Here is a tiny trained network, its code and every weight. The questions are about switching its units off for an input and a target symbol, where a switched-off unit gives its printed mean instead of its output.

import numpy as np


def w(rows, s, z=0):
    codes = np.array(rows[::2]) - 128.0
    scale = np.full(codes.shape[1], s)
    scale[-1] = z or s
    return codes * scale


def f(y):
    return y / 2 * (1 + np.tanh(0.7978845608 * (y + 0.044715 * y**3)))


def softmax(a):
    e = np.exp(a - a.max(-1, keepdims=True))
    return e / e.sum(-1, keepdims=True)


def log_softmax(a):
    a = a - a.max(-1, keepdims=True)
    return a - np.log(np.exp(a).sum(-1, keepdims=True))


def net(x, mask):
    ids = ['αβδθμξπστφψ'.index(c) for c in x.split()]
    T = len(ids)
    res = E[ids] + P[:T]
    u = 0
    for l in range(3):
        q, k, v = (res @ M[l].T for M in (Q, K, V))
        z = softmax(np.where(np.tri(T) > 0, q @ k.T / 2**0.5, -1e9)) @ v
        res = res + np.where(mask[u], z, O[l][:, -1]) @ O[l][:, :-1]
        u += 1
        y = f(res @ A[l][:, :-1].T + A[l][:, -1])
        res = res + np.where(mask[u : u + 16], y, B[l][:, -1]) @ B[l][:, :-1]
        u += 16
    return log_softmax(res[-1] @ U[:, :-1].T + U[:, -1])


Q, K, V, O, A, B = {}, {}, {}, {}, {}, {}
E = w([
[49,226,120,159],'α',
[191,57,107,234],'β',
[158,91,165,251],'δ',
[216,194,114,135],'θ',
[39,93,200,214],'μ',
[101,33,154,171],'ξ',
[78,2,122,169],'π',
[177,81,161,243],'σ',
[88,55,89,221],'τ',
[118,90,182,60],'φ',
[34,75,14,92],'ψ',
],0.0074)
P = w([
[118,45,182,252],'0',
[129,59,161,208],'1',
[129,89,144,179],'2',
[133,113,131,152],'3',
[128,133,125,137],'4',
[135,143,113,121],'5',
[125,166,109,110],'6',
[140,178,119,91],'7',
[140,196,124,74],'8',
[168,195,127,43],'9',
[120,235,110,88],'10',
],0.0032)
Q[0] = w([
[159,36,254,121],'L0H0',
[119,69,171,102],'L0H0',
],0.0044)
K[0] = w([
[205,71,165,42],'L0H0',
[141,66,112,4],'L0H0',
],0.0043)
V[0] = w([
[122,76,131,255],'L0H0',
[99,95,100,27],'L0H0',
],0.0058)
O[0] = w([
[84,143,200,253,253],'L0H0',
[225,133,122,45,65],'L0H0',
],0.0047,0.0048)
A[0] = w([
[222,162,76,155,104],'L0N0',
[124,176,107,154,99],'L0N1',
[113,58,251,87,146],'L0N2',
[55,191,69,80,47],'L0N3',
[113,197,108,105,82],'L0N4',
[210,19,72,136,164],'L0N5',
[139,71,165,130,252],'L0N6',
[80,150,73,98,106],'L0N7',
[196,63,94,58,36],'L0N8',
[121,190,103,104,81],'L0N9',
[145,168,139,2,126],'L0N10',
[182,93,172,154,221],'L0N11',
[107,143,106,109,99],'L0N12',
[194,168,121,169,147],'L0N13',
[137,107,140,133,215],'L0N14',
[137,156,114,118,61],'L0N15',
],0.0066,0.0018)
B[0] = w([
[129,246,138,104,111],'L0N0',
[148,120,205,133,141],'L0N1',
[27,134,47,114,156],'L0N2',
[192,17,136,93,70],'L0N3',
[158,79,210,74,77],'L0N4',
[49,143,172,172,161],'L0N5',
[63,136,94,176,250],'L0N6',
[162,43,127,133,90],'L0N7',
[197,103,200,109,45],'L0N8',
[165,82,197,70,73],'L0N9',
[78,167,126,21,63],'L0N10',
[99,174,74,186,244],'L0N11',
[141,93,131,113,90],'L0N12',
[164,210,147,160,169],'L0N13',
[107,135,118,154,197],'L0N14',
[165,124,134,91,75],'L0N15',
],0.011,0.0018)
Q[1] = w([
[121,107,125,212],'L1H0',
[249,89,142,10],'L1H0',
],0.021)
K[1] = w([
[174,104,114,98],'L1H0',
[101,117,117,249],'L1H0',
],0.02)
V[1] = w([
[5,140,158,29],'L1H0',
[141,238,230,148],'L1H0',
],0.012)
O[1] = w([
[39,200,47,2,4],'L1H0',
[34,173,250,120,253],'L1H0',
],0.0069,0.0062)
A[1] = w([
[132,185,117,138,126],'L1N0',
[96,163,135,84,106],'L1N1',
[109,45,204,77,212],'L1N2',
[151,128,104,106,122],'L1N3',
[176,173,115,115,61],'L1N4',
[170,128,52,94,3],'L1N5',
[160,151,119,117,46],'L1N6',
[146,44,156,165,127],'L1N7',
[112,103,122,117,135],'L1N8',
[214,231,140,150,127],'L1N9',
[190,2,78,151,124],'L1N10',
[214,171,163,144,125],'L1N11',
[159,144,136,139,118],'L1N12',
[146,123,137,139,75],'L1N13',
[101,140,114,89,158],'L1N14',
[175,140,120,62,112],'L1N15',
],0.0096,0.0027)
B[1] = w([
[78,91,124,86,153],'L1N0',
[156,75,117,117,117],'L1N1',
[234,131,70,139,159],'L1N2',
[161,130,154,133,116],'L1N3',
[162,177,197,125,115],'L1N4',
[177,127,234,135,145],'L1N5',
[148,157,170,101,107],'L1N6',
[167,194,187,160,255],'L1N7',
[155,150,115,141,123],'L1N8',
[65,214,151,12,187],'L1N9',
[173,247,79,140,193],'L1N10',
[126,231,126,78,172],'L1N11',
[109,154,147,98,137],'L1N12',
[126,151,147,112,132],'L1N13',
[152,103,89,122,118],'L1N14',
[87,142,160,172,120],'L1N15',
],0.014,0.006)
Q[2] = w([
[63,201,4,167],'L2H0',
[140,91,61,127],'L2H0',
],0.014)
K[2] = w([
[251,74,165,73],'L2H0',
[151,70,115,165],'L2H0',
],0.015)
V[2] = w([
[130,124,112,140],'L2H0',
[72,111,84,254],'L2H0',
],0.008)
O[2] = w([
[97,145,106,130,79],'L2H0',
[2,196,43,3,2],'L2H0',
],0.0042,0.0071)
A[2] = w([
[157,91,152,88,157],'L2N0',
[144,110,133,91,84],'L2N1',
[138,131,157,122,138],'L2N2',
[133,33,104,210,157],'L2N3',
[191,104,9,100,144],'L2N4',
[106,164,186,29,65],'L2N5',
[106,206,36,76,131],'L2N6',
[181,28,95,157,83],'L2N7',
[135,172,147,228,252],'L2N8',
[82,73,37,69,113],'L2N9',
[99,126,121,197,142],'L2N10',
[167,52,141,175,85],'L2N11',
[139,91,56,98,115],'L2N12',
[120,178,145,55,141],'L2N13',
[13,2,119,112,200],'L2N14',
[199,133,197,179,134],'L2N15',
],0.0075,0.0034)
B[2] = w([
[85,148,147,112,125],'L2N0',
[102,182,151,142,123],'L2N1',
[110,117,106,124,143],'L2N2',
[209,137,209,148,170],'L2N3',
[184,185,125,201,145],'L2N4',
[144,56,180,183,154],'L2N5',
[56,38,128,115,170],'L2N6',
[94,147,91,82,139],'L2N7',
[177,63,110,82,255],'L2N8',
[69,215,158,205,143],'L2N9',
[155,151,129,87,179],'L2N10',
[85,165,190,171,164],'L2N11',
[152,182,109,190,133],'L2N12',
[144,93,128,178,151],'L2N13',
[214,181,220,10,148],'L2N14',
[10,117,92,126,222],'L2N15',
],0.014,0.024)
U = w([
[203,112,166,6,148],'α',
[113,131,124,76,135],'β',
[114,128,127,92,52],'δ',
[113,82,193,173,136],'θ',
[58,154,158,29,91],'μ',
[73,154,121,112,56],'ξ',
[58,154,99,157,35],'π',
[112,132,124,86,96],'σ',
[65,27,77,3,255],'τ',
[148,246,153,156,110],'φ',
[199,123,70,167,210],'ψ',
],0.0035)

Each question gives the input, a string of symbols that net reads in full, and the target symbol t.
The units are the heads (2 rows each of Q, K, V and O) and the neurons (one row each of A and B). Each row of codes is followed by its name. A weight is (code - 128) times the scale printed after its matrix; where a second scale follows, it is the last column's (O, A, B and U).
mask holds one flag per unit, layer by layer, with each layer's heads first. A switched-off unit (its flag False) gives its mean, the last column of its rows in O or B, instead of its output. The means were averaged over made-up inputs and are rounded, as every weight is.
A unit's drop is (log p(t) with every unit on - log p(t) with that unit switched off) / (log p(t) with every unit on - log p(t) with every unit switched off).
The circuit of an input: a set's keep is (log p(t) with only the set's units on - log p(t) with every unit switched off) / (log p(t) with every unit on - log p(t) with every unit switched off). Starting from the 12 units with the biggest drops (on a tie, the unit counted first), units are removed one at a time, each time the one whose removal leaves the highest keep (on an exact tie, the one counted first), for as long as the keep stays at least 0.8.
units of the circuit, in order: the units of the circuit, biggest drop first
most important unit: the unit with the biggest drop
top k neurons: the k neurons with the biggest drops, biggest first
top k neurons in layer l: the k neurons of layer l with the biggest drops, biggest first
input τ θ τ τ σ, target τ: units of the circuit, in order -> L2N3, L2N4, L2N11
input ψ τ μ μ τ δ, target τ: units of the circuit, in order -> L2H0, L1H0
input θ τ ψ σ, target ψ: units of the circuit, in order -> L1H0, L1N10, L0N3, L0N7
input τ θ τ θ θ μ ψ α τ τ ξ, target α: top 3 neurons in layer 2 -> L2N14, L2N15, L2N11
input β π α τ σ τ ψ φ τ π, target φ: top 3 neurons -> L0N10, L2N9, L2N8
input β μ π τ τ τ τ, target τ: units of the circuit, in order -> L2H0, L1H0, L2N6
input τ ψ β, target ψ: top 3 neurons -> L2N15, L2N4, L1N10
input τ α π, target α: most important unit -> L2N14
input τ θ σ α τ μ, target α: top 4 neurons -> L2N14, L1N7, L2N15, L1N10
input τ β μ τ τ, target τ: units of the circuit, in order -> L2H0, L2N3, L2N11
input τ τ τ β, target τ: top 2 neurons -> L0N11, L0N5
input θ τ τ σ β τ τ α τ θ μ, target θ: top 2 neurons -> L1N9, L2N3
input π π τ τ τ σ τ σ, target τ: top 2 neurons -> L0N11, L2N6
input μ φ θ β σ φ τ β τ μ ψ, target ψ: top 2 neurons in layer 1 -> L1N2, L1N10
input τ θ φ α τ φ π, target φ: most important unit -> L1H0
input τ τ δ τ τ τ μ τ τ π, target π: top 3 neurons in layer 0 -> L0N0, L0N13, L0N2
input τ θ τ μ τ φ, target φ: top 3 neurons -> L2N9, L2N8, L1N14
input τ φ μ π θ τ τ δ τ τ τ, target θ: top 3 neurons -> L1N9, L2N3, L2N11
input τ τ θ τ α ξ, target α: top 3 neurons -> L2N14, L2N15, L1N10
input σ θ β β σ τ β, target τ: top 2 neurons -> L2N8, L2N15
input μ μ μ σ ξ θ μ τ τ ψ π, target ψ: top 2 neurons in layer 0 -> L0N3, L0N7
input μ θ τ β τ τ θ ψ μ, target ψ: top 2 neurons -> L0N3, L2N4
input τ θ θ β ψ, target ψ: most important unit -> L2N4
input τ τ τ β ψ π, target ψ: top 2 neurons in layer 1 -> L1N10, L1N9
